[128 = 0]

[141 125 110 133 150 137 148 121 136 117 128 119 118 126 121 148 133 110
 161 144 123  54 105 119 127 125 129 105 123 109 109 134 151 129 129 121
 130 114 119 130 139 156 126 158 122 132 170 109 145 137 120 141 152 113
 136  66 110 146 118 135 125 116 114 126 146 123 138 139 127 153 127]  Y
[200 111 141 114 154 117 108 119 132 123 136 137  95 116 131 141 115 135
 152 131 123  73 111 118 125  72 120 157 153 137  99 114 155 125 148 137
 162 105 137 135 111 156 112 164 112 178 140 139 134 132 120 173 108 151
 145  75 117 131 110 112 132 120  93 157 126 125 139  96 129 135 117]  U
[190 131 147 143 118 123 159 111 103 104 123 158 128 123 127 169 139  72
 119 112 128  80  77 114 114 174 100  77 115 122 124 170  90 134 103 109
 141 109 152 129 173 183 150 172 157 102 136 105  55 121 126 149 127 120
  63  51 126 137 129 142 133  97 114 150 149 112 116 145 103 128 132]  Y
[242 136 116 128 193 107 130 104 133 112 137 125 111 102 105 158 107  76
 219 128 112  28 109 116 132  37   4 118 118 121 127  92 136 126 126 144
 151  99 106 121 141 190  67 181 120 120 147 117  85 147 132 225 166  89
 113   4  70 132 123 133 123 141  95 143 146 116 130 169 128 146 123]  X
[224 123 135 132 145 116 123 111 125 121 147 148 126 123 115 188 107  95
 156 135 137  69  59 131 122 141  95 107 107 117 116 152 113 126 111 110
 144 111 168 165 138 177 108 169 105 120 151 133 106 138 124 143 132 135
  83  18 145 137 129 135 123  85 106 159 150 119 156 150 111 128 127]  Y
[ 96 137 111 143 140 124 157 135 109 134 124 102 133 138 114 118 161  92
 169 130 109 142 115 125 137 177 107  96  90 126 119 146 118 127 110 110
 104 152 116 125 150 134 131 205 117  63 135 123 134 130 134 101 139 102
 111 135 140 117 135 154 123 113 149  71 133 125 114 185 131 143 119]  Z
[119 146 101 145 175 128 130 121 125 113 126  93 124 114 125  93 141  95
 169 133 114  95 116 127 130 117 100 132 127 113 103 125 127 137 128 129
 147 111 115 120 124 140 127 147 108 149 142 112 150 136 126 132 110 126
 153  99 120 123 146 137 125 125 137 124 140 127 119 149 127 126 130]  Z
[ 95 137 118 128 117 124 140 140 136 130 138 136 144 128 114 177 141 104
 150 155 146 130 135 130 123 127 130 114 121 130 130 151 147 127 120 140
 134 116 128 136 153 152 134 138 125  60 131 124 107 121 147  91 168 141
  92 105  83 132 118 138 134 110 137 136 135 119 135 127 131 135 120]  Z
[178 136 127 128 129 135 127 141 135 124 126 150 117 121 112 217 101 115
 154 142 150  75 121 124 105 106 138 116 135 125 114 152 149 137 125 131
 155  97 144 144 155 159 123 181 127  99 119 114 128 133 140 122 153 161
  91  77  98 145 124 136 127  96 112 160 125 123 142 106 113 130 132]  U
[167 124 116 117 121 144 133 119 156 116 142 187 135  97 121 155 106 108
 141 130 147 100 133 118 137 122 129 121 129 127 123 130 130 126 129 126
 127 123 123 125 151 163 124 167 118 121 144 132 104 131 120 159 164 162
 116  80 109 128 107 140 138 115 108 166 134 135 128 132 118 128 125]  Y
[124 112 121 139 143 131 154 115 118  96 135 160 126 107 139 110 129  82
 116 136 120  67 105  85 115 111 132 114 142 134  97 155 140 114 142 159
 129  86 181 131 145 172 171 141 128 189 156 130 117 122 120 162  87 135
 124  21  98 127 124 125 145 106 116 168 144 123 138 131 127 142 133]  Y
[133 134 127 121 135 121 130 136 112 130 136 144 118 130 155 208 104 120
 150 164 139 123  90 131 123 103 117 130 131 148 113 129 135 131 103 142
 130  98 173 122 129 138 129 119 130 131 127 131 139 120 123 102 138 133
 112  79 106 124 133 111  88 106 135 167 132 122 140 116 111 127 143]  Y
[ 66 126 104 154 155 127 142 133 123 129 107 142  98 137 118 119 158  96
 153 137 122 127 141 133 135 168 137  93 135 117 116 170 139 142 123 117
 122 116 150 131 149 135 143 152 118 116 135 107 148 104 145  81 114 117
 112 118 128 109 147 146 135 102 133 133 145 123 122 159 114 129 120]  Z
[103 138 127 109 128 129 135 130 125 133 125 133 138 113 120 154 113 123
 138 141 136 125 120 128 126 114 131 129 132 130 135 121 132 140 101 136
 118 124 120 123 146 138 113 127 126 112 121 133  92 129 163 130 141 140
 118 119 113 132 131 118 124 121 135 124 139 129 135 120 127 138 139]  U
[149 117 119 143 103 111 145 123 142 114 135 162 123 131 136 162 112 120
 111 152 131  79  89 128 120 111 124 131 146 129 100 184 140 114 146 126
 153  69 173 130 130 162 148 135 132 162 144 123 122 129 114 129 115 150
 126  35 101 137 126 122 144 104 107 167 147 123 147 112 108 135 128]  Y
